[ 91 175 144 124 152  57 134 145 171 120 123 117 129 111 105 183 139 105]  vug
[ 92 182 126  79 160  99 146 168 176 124 111 133 139 111 119 150 106 108]  bigad
[198 133 125  99 122 158 114 108 127 154 178 114 163  95 123 130 119 128]  gev
[181 145 102  93 118 171 119  97 130 153 175 120 156 107 151 130 123 136]  Tugen
[180 145 102  92 119 173 120  97 129 151 177 121 155 105 152 132 122 134]  zezev
[121  86 158 106 169 168 147 103 163 113  80 101 193  97 123 130 119 129]  dela
[127 129 161 203 118  54 111  81 124 135 148  98 113 135 106 172 173 120]  Tof
[171 102 126 144 105 185 117  93  79 169 133 127 129 159 153  59 114 148]  bana
[123  85 157 107 170 168 146 102 163 112  78 101 192  96 123 130 119 130]  rade
tail: [117  93  79 169] -> [133 127 129 159 153  59 114 148]
tail: [144 124] -> [152  57 134 145 171 120 123 117 129 111 105 183 139 105]

[147 117 113 169 182 136 118 124 162 137 101 143 112 106 133  90 154 142
  81  87 130 151 138] = zezev
[119 143 139 169 183 136 118 119 116 137 143 131 132 133 131 124 119 122
 130 128 117 123 131] = bigad
[145 125 124 169 184 163 118 119 117 146  93 146 121 113 140  87 138 133
  83  88 140 143 143] = mavil
[145 125 124 169 184 163 118 119 117 146  94 146 121 113 140  87 138 133
  83  88 130 153 140] = Lala
tail: [117 146  93 146] -> [121 113 140  87 138 133  83  88 140 143 143]
tail: [169 183 136 118 119] -> [116 137 143 131 132 133 131 124 119 122 130 128 117 123 131]
tail: [143 139 169 183 136] -> [118 119 116 137 143 131 132 133 131 124 119 122 130 128 117 123 131]
tail: [169 183 136 118] -> [119 116 137 143 131 132 133 131 124 119 122 130 128 117 123 131]
tail: [118 119 116] -> [137 143 131 132 133 131 124 119 122 130 128 117 123 131]
tail: [118 119 117 146  94] -> [146 121 113 140  87 138 133  83  88 130 153 140]
tail: [132 133 131] -> [124 119 122 130 128 117 123 131]

[141 133 129 124] : bana
[105 134 128 152] : vug
[163 130 129  88] : mavil
[163 133 128 180] : dela
[163 132 129 123] : Fasen
[163 130 129 180] : Lala
[147 109 130 165] : Tof
tail: [141 133] -> [129 124]
find: [163 132 129 123] -> Fasen
tail: [163 133] -> [128 180]
tail: [133 128] -> [180]

[134 130 113 123 124 131 121 128 149 136 121]  Fasen
[100  99 107  93  97  95 100  96 139  90 105]  gev
[134 131 109 126 120 132 108 134 137 142 121]  Tugen
[163 184 154 159 140 158 154 176  96 172 137]  vug
[121 116 134 136 139 129 134 123 124 125 137]  rade
[135 143 124 158 140 158 120 142 120 142 124]  bana
[105 127 154 158  94  99  99 112 140 105  89]  zezev
[140 131 129 139 139 141 133 136 133 141 139]  Lala
[163 184 154 159 140 158 154 176  96 166 137]  Tof
[129 130 132 139 129 134 124 137 105 136 136]  mavil
[112 124 115  93  97  94 100  96 135 106 102]  bigad
[ 88  83  81  81  84  88  77  85 165  88  90]  dela
tail: [105 127 154] -> [158  94  99  99 112 140 105  89]
tail: [ 93  97  95 100  96] -> [139  90 105]
tail: [120 132 108] -> [134 137 142 121]
tail: [130 113 123 124 131] -> [121 128 149 136 121]

[119  99 127 150 146 156 119 184 112 130 158 122 155 183 143 113 170 139
 154 149 168 114 108 156 137 138 101 120 185 107  93 113 165 168] : Tof
[143 152 118 144  99 142 145 149 159 161 103 123  72 147  68 104 171 139
 155 145 150 114 107 147 116  92 138 119 155 100 138 116 104 150] : Fasen
[146 154 128 138 143 131 128 155 148 153 102 123 109 148  93 102 139 120
 170 130 149 132 149 136 144 113 140 140 179  97 142 114 153 149] : Tugen
tail: [149 132] -> [149 136 144 113 140 140 179  97 142 114 153 149]
tail: [142 145 149 159] -> [161 103 123  72 147  68 104 171 139 155 145 150 114 107 147 116  92 138
 119 155 100 138 116 104 150]
tail: [170 139] -> [154 149 168 114 108 156 137 138 101 120 185 107  93 113 165 168]
tail: [104 171] -> [139 155 145 150 114 107 147 116  92 138 119 155 100 138 116 104 150]
tail: [103 123] -> [ 72 147  68 104 171 139 155 145 150 114 107 147 116  92 138 119 155 100
 138 116 104 150]
tail: [114 108] -> [156 137 138 101 120 185 107  93 113 165 168]
tail: [116  92] -> [138 119 155 100 138 116 104 150]

[121 132  98 167  86 173 155 176 164 116] -> bigad
[ 72  77 175  80 180 176  79 168  87  75] -> Fasen
[ 83 125 184 136 161 149 126 201 133  66] -> mavil
[121 132  98 168  86 173 155 176 164 116] -> dela
[109 167 129 171 103 121 179 166 178  78] -> Tof
tail: [168  86 173] -> [155 176 164 116]
tail: [167  86 173] -> [155 176 164 116]
tail: [109 167 129 171] -> [103 121 179 166 178  78]
tail: [171 103 121] -> [179 166 178  78]

[ 75 108 112  97  92] = bigad
[ 75 107 111  97  92] = gev
[ 75 108 111  97  92] = Tugen
tail: [112  97] -> [92]
tail: [108 112  97] -> [92]

[117  90 150  83  90  89 130 123  97 170 117 172 126 100 107 171]  Tof
[114 106 150  83  89  89 164  90 160 152 116 172  94 151 149 148]  mavil
[117  90 171 127 113 120 130 123  97 170 138  96 146 150 149 175]  dela
[111 109 146 138 139 127 114 122  96 159 113 140 115 144 132 146]  vug
[170 127 152 168 153 175  95 167  95 122 177 144 165 129 117 151]  bigad
[153 156  92 134 145 136 122 140 148  96 138  96 145 150 149  93]  rade
tail: [146 138] -> [139 127 114 122  96 159 113 140 115 144 132 146]
tail: [150  83  89  89] -> [164  90 160 152 116 172  94 151 149 148]
tail: [117 172] -> [126 100 107 171]
tail: [111 109 146 138 139] -> [127 114 122  96 159 113 140 115 144 132 146]
tail: [138  96 145 150 149] -> [93]
tail: [ 96 159] -> [113 140 115 144 132 146]

[126 126 126 148 134 104 143 126]  Tof
[130 126 125 148 134 104 143 126]  vug
[130 126 125 148 134 104 133 140]  mavil
[134 138 139 156 118 115 160 124]  zezev
[121 111 105 120 147 109  94 147]  Lala
[127 115 114 143 152  92 109 158]  bigad
[111 102  91  81 148 109  64 137]  Tugen
[125 126 127 141 120 104 142 126]  Fasen
tail: [125 148 134 104 143] -> [126]
tail: [126 126 126] -> [148 134 104 143 126]
tail: [127 141 120 104] -> [142 126]
tail: [147 109] -> [ 94 147]
tail: [127 141 120] -> [104 142 126]
tail: [91 81] -> [148 109  64 137]
tail: [109  94] -> [147]

[110 125  72 137  83 124] = zezev
[109 125  72  91  92 105] = Fasen
[108 125  72  91  92 106] = bana
tail: [108 125  72  91  92] -> [106]
tail: [110 125] -> [ 72 137  83 124]
tail: [109 125  72] -> [ 91  92 105]

[130  87 124 170] -> zezev
[109  86 149 144] -> mavil
[149  85 149 144] -> rade
[109  86 149 145] -> vug
[162  96  99 198] -> gev
tail: [149  85] -> [149 144]
tail: [96 99] -> [198]
tail: [149  85 149] -> [144]

[108 104 108  79  86  87 153]  Lala
[ 96  83  94  79  85  87 194]  mavil
[117 118 118 115 144 148 122]  gev
tail: [79 85 87] -> [194]
tail: [117 118] -> [118 115 144 148 122]

[130 118 131 131 140 153 118 129 165 164 166  91 120 100  94 180 169 105
 113 149 112 144 115 153 155 121 107 108 119 138 106  93  96 135 106 157
 147 126 117 125 127 147 169 111 118 142 114 181  74 149] : mavil
[137 127 125 140 152 137 126 153 107 167 166 120 157  94  76 168 154 110
 108 143 113 140 102 158 136 149 108 119 138 151  98  95  96 134 100 147
 128 139 134 126 127 147 169 110 118 143  76 182 105 119] : rade
[130 129 116 152 137 128 103 150 166 164 137 158 162  76  88 153 143 107
 113 144 116 154 100 138 106 148 118 139 151 162  97 121 152  98 109 129
 141 124 130 146 166 143 119 116 143 181  74 149 137  76] : zezev
[104 137 126 153 147  89 165 119  98  96  76 168 151 113 108 143 144 116
 102 156 121 108 149 118 139 105 163 161 135 106 157 148 129 114 132 127
 148 166 112 119 140 142 176  74 150 119 179  76 177  63] : vug
tail: [ 96 135] -> [106 157 147 126 117 125 127 147 169 111 118 142 114 181  74 149]
tail: [127 147 169 111 118] -> [142 114 181  74 149]
tail: [ 74 150 119 179  76] -> [177  63]
tail: [130 118] -> [131 131 140 153 118 129 165 164 166  91 120 100  94 180 169 105 113 149
 112 144 115 153 155 121 107 108 119 138 106  93  96 135 106 157 147 126
 117 125 127 147 169 111 118 142 114 181  74 149]

[146 157 156 127 122 169 141 119 141 105 118 154 140 134 165 114 136  97
 187  68 114 167 126 121  95 107 154  81 172 146 147 110 107 119 113 116
 141 110 139  84 176  66 155 103  66 157] = zezev
[142 157 163 130 119 169 140 116 153  99 119 159 140 138 161 115 134  94
 185  67 110 165 125 122  86 104 155  91 184 145 154 111 104 120 110 112
 143 110 144  80 182  63 160 116  65 168] = Tof
[165 155 139 120 129 170 142 125 115 129 109 138 140 125 172 114 143 104
 185  73 126 169 131 117 117 122 150  65 144 148 129 103 109 118 125 131
 140 111 124 104 153  81 142  70  79 130] = rade
[137 156 172 133 118 167 139 115 168  95 121 165 139 144 158 117 131  94
 183  68 107 162 125 127  78  99 153 104 200 143 160 117 113 118 109 111
 142 110 154  78 184  61 165 132  64 183] = bigad
[170 154 132 116 131 168 143 131 106 135 107 127 139 121 177 113 147 109
 182  79 136 169 126 122 131 134 148  59 133 150 118 101 113 117 128 137
 140 111 119 111 145  88 137  54  83 121] = Tugen
tail: [126 121] -> [ 95 107 154  81 172 146 147 110 107 119 113 116 141 110 139  84 176  66
 155 103  66 157]
tail: [113 117] -> [128 137 140 111 119 111 145  88 137  54  83 121]
tail: [140 116] -> [153  99 119 159 140 138 161 115 134  94 185  67 110 165 125 122  86 104
 155  91 184 145 154 111 104 120 110 112 143 110 144  80 182  63 160 116
  65 168]

[186 104 124 120 172] = dela
[ 96 125 124 139 172] = bana
[186 103 157  96 119] = Fasen
[ 96 125 124 120 172] = rade
[ 96 124 124 121 163] = vug
tail: [186 103 157  96] -> [119]
tail: [125 124 120] -> [172]
tail: [ 96 124] -> [124 121 163]
tail: [186 104 124 120] -> [172]
tail: [186 104 124] -> [120 172]
tail: [186 103] -> [157  96 119]

